Each row is followed by one of two labels, saying whether the row has a hidden trait. Each part has a new trait and two new labels.
[-15  -5   8 -10  -8  -2 -11 -52  12   5  -4   7  -5   0  -6   7 -22  -2
 -11  -1  -5   4  -9   8 -20]
reri
[  0   4   1   3  10   4   4  35 -40 -18 -57 -16   5   6  14  -9  11  13
  62 -23  -2  -2   6  -6   6]
reri
[ -2   3 -11 -19  12   0 -11 -17 -38  -3  -9  -5  -2  -6  23  -5  -9   4
   4  -7  -4  -1  -1  -5   3]
reri
[  9   3  -4  -4 -11   0 -14 -13 -11 -17 -29  -5   0   4  -3  -1   4 -12
 -28   1  -6   2   0   3  -8]
tidif
[  8   1  -6  -5  -5   2  -2  -6 -11 -10 -24  -7  -4  -2   5  -4   8  -6
 -12   2  -7   2   1   1  -3]
tidif
[ -1   3  -1  14 -14   3  17   3  11  -4 -43 -13  -1   2  -7   1   8   1
  -6   5   2   4  -4   1  -6]
reri
[  1   2  -3  -6   6   2 -11 -16 -15  -5 -40 -10  -8   0   4   0  -8  -7
 -10  -1  -3   0  -9  -1  -2]
tidif
[ -1   4   6  -9 -11   4  -2 -20 -14  -3 -49  -5   2   1   9  -5   9   8
  -7   1  -6   2  10   3 -18]
reri
[ -5   2   7  -3   1   0  -4   1   0   2 -22   4  -1  -5   7   0  -1  17
  16  -2   1  -5   2  -3   1]
tidif
[  4   1 -10  -3   0  -1   8  -2  -9   9  -5  -4  -2  -3   2   5   1  -5
 -32   0  -7   0  -6   5   2]
reri
[ -1   3  -7  -9  -6  -2   8 -20 -24   8 -25  -9  -6  -1   4   3   5  -5
 -12   4 -11   1  -5   6  -6]
reri
[  2   1  -6   3 -18   3  15   2 -12   1 -26 -11   1  -2  18  -2   9   0
 -15   2  -9  -3 -12   1  -7]
tidif
[ -4   0  -3   0 -25   5   8 -11  -6  -7 -36  -7   5   0  27  -9  14  -2
 -21  13  -7  -2 -14 -14 -19]
tidif
[-1  1 -2  5  1 -3 16 11  2  4 -5  1 -1 -7  7 -1 -1  7  2  0 -2 -3 -1 -2
  5]
tidif
[  3   7  -2   6  -4  -4  -2  24  -2  -1  -4  -3  -1   0  12   2  13   2
 -23 -15  -6   2   2  -1  -1]
tidif
[ -9   5   6  -6  -9   3  15 -19 -14 -13 -63 -14  -9   3   6  -7   1   8
  12   2  -6   1   2   3 -12]
reri
[  3   2  -3  10 -11   1  21   2   1  -4 -29 -11  -5   2   1   1   1  -1
  -4   5   0   0 -11   4   5]
reri
[-10  -3  13   1   1   2 -27  -1  16  -1  43  24   9   0   0 -11  -2  12
  29  -1   2   0  19  -2 -11]
reri
[ -4  -1   4  -7  -7  -2  -5 -27   1   0  -8   1  -3  -1   1   4  -5   1
  -6   5  -3   1   0   2  -6]
reri
[  5   6  -6  -5   3   3  11  -3 -27   4 -12 -12  -7   7  -4   5  -7   2
  -3  -9  -5   1   3   6  10]
tidif
[  7   4   0   2   6   7   2  20 -24  -2 -27  -9   2   4   5  -7  14   3
  26 -19   3   0   3  -1   3]
reri
[ -1   0  -3  -8   0   1   2  -7 -13   2 -26  -3  -2  -1   0   1  -2   1
  -8   1  -5   2  -6   0  -3]
reri
[  3   6 -11  -8  -4   1  13 -10 -28  -4 -39 -16  -4  -3  11  -2   8   2
 -13   1  -9   0  -1   1   5]
reri
[  1   3   1  -3  -1   3   4  14 -16  -3 -15  -7   0   0   1  -3   5   4
  20  -8   0   1   6  -1   0]
reri
[  3   3  -4  -4  -7   0   3  -2 -12  -4 -16  -7  -1  -5   9  -1   2   4
 -15  -3  -6   0   4  -1  -2]
tidif
[  4   5  -5   4  -5   1   6   2  -5  -1 -17  -8  -1   2   7  -2   7   3
 -16   0  -9  -1  10   0  -4]
tidif
[  1   8  -2  -1   9 -17  -1  24  17  11  63  10  -4  -3   9  19  -6   1
  -5 -24   2   1 -13  -7  15]
tidif
[  7   3  -6  -5  -4   1   6  10 -15  -2   1   3   2  -3   9  -1  13   8
 -22  -7  -7  -1  11   1   1]
reri
[  1   2  -8 -11   0   1  14  -2 -15   0 -31 -10  -3  -6  13   1   5   7
  -5  -2  -5  -1  -1  -2   1]
tidif
[  2  11  -4  -5  -4  -4   9   0 -25  -6 -23  -9  -3  -1  18  -3   9   5
 -19 -14  -7   2  -1  -2  -8]
tidif
[  8   7  -1  -2  -4   1  14   3 -21   2 -24 -12   2   4   7  -1  13   3
 -22  -4 -10  -2  11   3  -4]
tidif
[  2   2  -1   4 -14   3  -1  10  -3  -2 -14  -2   2   2   5  -2  16   5
 -21  -1  -5  -6   9   2  -3]
tidif
[ -3  -1 -10  -1   4  -2  16   6   1   4 -13 -12  -7   0  -2   1 -11  -6
  -1   1  -2   4 -17   0   9]
reri
[ -3   5   5  -2  -1  -2 -12   4  -4  -1 -20  -3   0   2  12   2   2   8
   2  -1  -2   4  -1  -3  -7]
tidif
[ 5  1 -9  0 -1 -1  9  9 -9  3 -5 -9  0 -2  0  0  7 -2  0  1 -4  0 -5  2
  6]
reri
[ -1  10  13  -8  16   3  -6  -8 -12  -2 -23  -4   0  20 -11   4  -5   8
  16 -20  -3   3  25  -2 -15]
tidif
[  7   1 -10  -5   6  -2   8  22  -7  -2   0  -6   1  -2   3   1   3   1
  15  -1  -1  -1  -6   0  13]
reri
